Below are the code and all the weights of a small trained network. Each question names an input and a class and asks about switching units off, where a switched-off unit gives its printed mean instead of its output.

import numpy as np


def w(rows, s, z=0):
    codes = np.array(rows[::2]) - 128.0
    scale = np.full(codes.shape[1], s)
    scale[-1] = z or s
    return codes * scale


def norm(h):
    return h / np.sqrt((h * h).mean(-1, keepdims=True) + 1e-5)


def f(y):
    return y / 2 * (1 + np.tanh(0.7978845608 * (y + 0.044715 * y**3)))


def log_softmax(a):
    a = a - a.max(-1, keepdims=True)
    return a - np.log(np.exp(a).sum(-1, keepdims=True))


def net(x, mask):
    res = np.array(x, float).reshape(1, 5) / 4 @ E
    u = 0
    for l in range(2):
        y = f(norm(res) @ A[l][:, :-1].T + A[l][:, -1])
        res = res + np.where(mask[u : u + 9], y, B[l][:, -1]) @ B[l][:, :-1]
        u += 9
    return log_softmax(norm(res)[-1] @ U[:, :-1].T + U[:, -1])


A, B = {}, {}
E = w([
[50,81,100,253],'x0',
[192,99,55,111],'x1',
[131,176,166,172],'x2',
[41,119,131,145],'x3',
[81,55,254,98],'x4',
],0.0045)
A[0] = w([
[226,140,149,84,157],'L0N1',
[196,151,113,57,131],'L0N2',
[119,117,183,98,161],'L0N3',
[124,182,28,151,167],'L0N4',
[20,100,142,181,85],'L0N5',
[142,151,62,112,173],'L0N6',
[142,124,116,187,29],'L0N7',
[121,157,129,2,174],'L0N8',
[148,163,158,179,254],'L0N9',
],0.0079,0.0013)
B[0] = w([
[178,155,116,162,255],'L0N1',
[115,120,171,196,243],'L0N2',
[1,128,103,63,181],'L0N3',
[84,169,168,52,236],'L0N4',
[121,176,112,201,246],'L0N5',
[122,136,168,91,186],'L0N6',
[170,50,139,82,136],'L0N7',
[27,106,106,130,245],'L0N8',
[157,209,90,133,186],'L0N9',
],0.0058,0.0031)
A[1] = w([
[97,93,11,51,234],'L1N1',
[140,206,89,131,206],'L1N2',
[86,132,201,183,53],'L1N3',
[93,112,83,126,249],'L1N4',
[128,65,222,99,92],'L1N5',
[83,157,178,2,30],'L1N6',
[63,167,200,153,167],'L1N7',
[132,141,135,99,124],'L1N8',
[237,105,216,118,111],'L1N9',
],0.0069,0.0018)
B[1] = w([
[25,65,253,67,198],'L1N1',
[111,163,173,77,227],'L1N2',
[106,138,128,171,182],'L1N3',
[79,134,222,38,179],'L1N4',
[142,45,110,90,156],'L1N5',
[132,70,131,158,210],'L1N6',
[232,135,34,65,252],'L1N7',
[86,121,127,170,137],'L1N8',
[207,132,51,148,178],'L1N9',
],0.0067,0.0032)
U = w([
[144,199,112,135,236],'0',
[110,116,125,121,3],'1',
[57,112,111,252,87],'2',
[169,55,90,156,13],'3',
[49,44,184,73,220],'4',
],0.013,0.0043)

Each question gives the input, the list of numbers given to net, and the class t.
The units are the neurons (one row each of A and B). Each row of codes is followed by its name. A weight is (code - 128) times the scale printed after its matrix; where a second scale follows, it is the last column's (A, B and U).
mask holds one flag per neuron, layer by layer. A switched-off neuron (its flag False) gives its mean, the last column of its row in B, instead of its output. The means were averaged over made-up inputs and are rounded, as every weight is.
A unit's drop is (log p(t) with every unit on - log p(t) with that unit switched off) / (log p(t) with every unit on - log p(t) with every unit switched off).
The circuit of an input: a set's keep is (log p(t) with only the set's units on - log p(t) with every unit switched off) / (log p(t) with every unit on - log p(t) with every unit switched off). Starting from the 12 units with the biggest drops (on a tie, the unit counted first), units are removed one at a time, each time the one whose removal leaves the highest keep (on an exact tie, the one counted first), for as long as the keep stays at least 0.8.
circuit, biggest first: the units of the circuit, biggest drop first
k most important neurons: the k neurons with the biggest drops, biggest first
top k neurons in layer l: the k neurons of layer l with the biggest drops, biggest first
drop when u is switched off: that unit's drop, to one decimal
input [-5,8,-3,4,-7], class 4: circuit, biggest first => [L1N1]
input [7,0,-4,3,5], class 2: top 3 neurons in layer 0 => [L0N5 L0N8 L0N4]
input [2,-8,-4,2,4], class 2: circuit, biggest first => [L0N5 L1N1]
input [2,-6,8,5,7], class 2: circuit, biggest first => [L0N5 L1N1 L0N4]
input [7,8,7,-6,2], class 0: circuit, biggest first => [L0N8 L0N9]
input [4,-4,-4,0,4], class 2: 2 most important neurons => [L0N5 L1N1]
input [-5,7,-6,-1,-8], class 4: circuit, biggest first => [L1N1 L1N7]
input [3,-7,-6,1,3], class 2: circuit, biggest first => [L0N5 L1N1]
input [-3,7,3,-5,8], class 3: 2 most important neurons => [L1N9 L0N1]
input [2,0,-4,4,1], class 2: top 4 neurons in layer 0 => [L0N5 L0N4 L0N8 L0N3]
input [1,-3,3,3,6], class 2: 3 most important neurons => [L0N5 L1N1 L1N3]
input [2,-3,-4,7,-2], class 0: 2 most important neurons => [L0N5 L0N8]
input [-2,-4,4,8,-1], class 0: top 2 neurons in layer 1 => [L1N7 L1N1]
input [-6,2,-2,2,-5], class 4: top 2 neurons in layer 0 => [L0N8 L0N5]
input [1,0,-8,-4,-8], class 4: most important neuron => [L1N1]
input [3,1,-4,0,-7], class 4: drop when L1N1 is switched off => 0.1
input [-2,2,-2,3,-6], class 4: drop when L1N1 is switched off => 0.1
input [8,-8,6,6,-5], class 0: drop when L1N7 is switched off => 0.2
